Here is a tiny trained network, its code and every weight. The questions are about switching its units off for an input and a target symbol, where a switched-off unit gives its printed mean instead of its output.

import numpy as np


def w(rows, s, z=0):
    codes = np.array(rows[::2]) - 128.0
    scale = np.full(codes.shape[1], s)
    scale[-1] = z or s
    return codes * scale


def f(y):
    return np.maximum(y, 0)


def softmax(a):
    e = np.exp(a - a.max(-1, keepdims=True))
    return e / e.sum(-1, keepdims=True)


def log_softmax(a):
    a = a - a.max(-1, keepdims=True)
    return a - np.log(np.exp(a).sum(-1, keepdims=True))


def net(x, mask):
    ids = ['ΓΛΦΨαβδμ'.index(c) for c in x.split()]
    T = len(ids)
    res = E[ids] + P[:T]
    r = res
    for j in range(3):
        rows = slice(3 * j, 3 * j + 3)
        q, k, v = (r @ M[0][rows].T for M in (Q, K, V))
        z = softmax(np.where(np.tri(T) > 0, q @ k.T / 3**0.5, -1e9)) @ v
        o = O[0][rows]
        res = res + np.where(mask[j], z, o[:, -1]) @ o[:, :-1]
    y = f(res @ A[0][:, :-1].T + A[0][:, -1])
    res = res + np.where(mask[3:19], y, B[0][:, -1]) @ B[0][:, :-1]
    return log_softmax(res[-1] @ U[:, :-1].T + U[:, -1])


Q, K, V, O, A, B = {}, {}, {}, {}, {}, {}
E = w([
[187,147,118],'Γ',
[140,115,238],'Λ',
[80,111,32],'Φ',
[180,138,134],'Ψ',
[189,153,161],'α',
[169,5,202],'β',
[4,202,72],'δ',
[97,140,163],'μ',
],0.02)
P = w([
[248,122,102],'0',
[157,116,95],'1',
[145,121,105],'2',
[136,122,116],'3',
[129,124,125],'4',
[118,128,134],'5',
[116,131,143],'6',
[113,131,154],'7',
[107,129,162],'8',
[105,130,172],'9',
[104,129,179],'10',
[114,126,156],'11',
],0.017)
Q[0] = w([
[193,209,113],'head 0',
[175,175,214],'head 0',
[181,94,149],'head 0',
[157,230,192],'head 1',
[70,195,78],'head 1',
[200,127,133],'head 1',
[108,80,163],'head 2',
[72,50,156],'head 2',
[167,252,106],'head 2',
],0.016)
K[0] = w([
[23,48,179],'head 0',
[126,145,195],'head 0',
[167,69,153],'head 0',
[98,138,238],'head 1',
[94,82,148],'head 1',
[186,133,153],'head 1',
[145,104,101],'head 2',
[249,132,110],'head 2',
[58,177,103],'head 2',
],0.018)
V[0] = w([
[113,175,141],'head 0',
[173,254,41],'head 0',
[99,163,152],'head 0',
[131,170,156],'head 1',
[167,226,114],'head 1',
[177,94,134],'head 1',
[138,112,101],'head 2',
[86,91,26],'head 2',
[156,107,105],'head 2',
],0.018)
O[0] = w([
[91,111,41,66],'head 0',
[190,112,35,2],'head 0',
[119,183,96,63],'head 0',
[211,148,37,159],'head 1',
[121,95,158,205],'head 1',
[60,82,99,209],'head 1',
[102,254,192,144],'head 2',
[201,176,191,134],'head 2',
[47,175,134,154],'head 2',
],0.0091,0.0099)
A[0] = w([
[79,209,54,128],'neuron 0',
[228,123,210,189],'neuron 1',
[118,44,85,183],'neuron 2',
[128,76,163,94],'neuron 3',
[11,173,180,8],'neuron 4',
[167,52,172,160],'neuron 5',
[242,27,151,93],'neuron 6',
[130,76,42,103],'neuron 7',
[58,111,77,180],'neuron 8',
[134,145,215,51],'neuron 9',
[227,179,151,126],'neuron 10',
[157,88,213,86],'neuron 11',
[80,132,182,137],'neuron 12',
[159,195,143,135],'neuron 13',
[60,136,44,67],'neuron 14',
[129,102,35,118],'neuron 15',
],0.011,0.013)
B[0] = w([
[231,1,138,158],'neuron 0',
[86,120,62,254],'neuron 1',
[124,176,218,192],'neuron 2',
[184,151,85,176],'neuron 3',
[124,110,80,221],'neuron 4',
[120,135,68,208],'neuron 5',
[204,184,91,174],'neuron 6',
[128,190,100,177],'neuron 7',
[126,162,170,182],'neuron 8',
[140,104,100,234],'neuron 9',
[89,130,145,199],'neuron 10',
[170,131,119,231],'neuron 11',
[159,77,173,227],'neuron 12',
[79,77,138,177],'neuron 13',
[114,133,31,155],'neuron 14',
[90,205,111,178],'neuron 15',
],0.0089,0.025)
U = w([
[204,165,144,60],'Γ',
[2,126,184,253],'Λ',
[233,131,196,143],'Φ',
[178,164,161,171],'Ψ',
[12,172,45,134],'α',
[97,13,93,46],'β',
[248,97,68,152],'δ',
[190,144,167,130],'μ',
],0.0087,0.0051)

Each question gives the input, a string of symbols that net reads in full, and the target symbol t.
The units are the heads (3 rows each of Q, K, V and O) and the neurons (one row each of A and B). Each row of codes is followed by its name. A weight is (code - 128) times the scale printed after its matrix; where a second scale follows, it is the last column's (O, A, B and U).
mask holds one flag per unit, heads first, then neurons. A switched-off unit (its flag False) gives its mean, the last column of its rows in O or B, instead of its output. The means were averaged over made-up inputs and are rounded, as every weight is.
A unit's drop is (log p(t) with every unit on - log p(t) with that unit switched off) / (log p(t) with every unit on - log p(t) with every unit switched off).
The circuit of an input: a set's keep is (log p(t) with only the set's units on - log p(t) with every unit switched off) / (log p(t) with every unit on - log p(t) with every unit switched off). Starting from the 12 units with the biggest drops (on a tie, the unit counted first), units are removed one at a time, each time the one whose removal leaves the highest keep (on an exact tie, the one counted first), for as long as the keep stays at least 0.8.
units of the circuit, in order: the units of the circuit, biggest drop first
most important unit: the unit with the biggest drop
top k neurons: the k neurons with the biggest drops, biggest first
heads that matter: for each layer, one digit per head in row order, 1 if its drop is at least 0.15 and else 0, layers parted by /
drop of u: that unit's drop, to one decimal
input Ψ Ψ δ β β, target Ψ: heads that matter	101
input Φ δ α α Φ β, target Φ: most important unit	neuron 1
input δ α δ δ δ β Γ μ, target δ: heads that matter	110
input α α α Φ α α β β α, target β: top 4 neurons	[neuron 9; neuron 1; neuron 4; neuron 12]
input α α β δ Γ α δ α α δ β Λ, target Λ: units of the circuit, in order	[head 2; neuron 1]
input α α α α α α Λ α Γ, target Λ: heads that matter	100
input α α α, target α: heads that matter	111
input α δ β β α α Γ δ, target δ: heads that matter	100
input Λ α α α α μ β, target Λ: units of the circuit, in order	[head 2; neuron 2]
input δ δ δ α α α α α α α β, target δ: top 3 neurons	[neuron 6; neuron 5; neuron 10]
input α δ α β β δ α Γ β Ψ, target β: top 2 neurons	[neuron 1; neuron 6]
input Γ β β, target Γ: top 2 neurons	[neuron 2; neuron 1]
input α β Λ α Γ, target Λ: top 2 neurons	[neuron 0; neuron 6]
input α α δ α μ Λ μ α α α α, target Λ: top neuron	[neuron 10]
input Λ β μ Γ, target β: top 2 neurons	[neuron 6; neuron 2]
input β β α Γ Γ, target β: top 2 neurons	[neuron 4; neuron 2]
input β β β δ β α β β μ, target β: drop of head 0	0.3
input α α δ β Λ, target Λ: drop of neuron 1	0.1
input α α δ Φ α Λ Ψ, target Λ: drop of neuron 8	-0.1
input Φ δ Λ Ψ α δ δ δ β Λ α, target Λ: drop of neuron 13	0.3
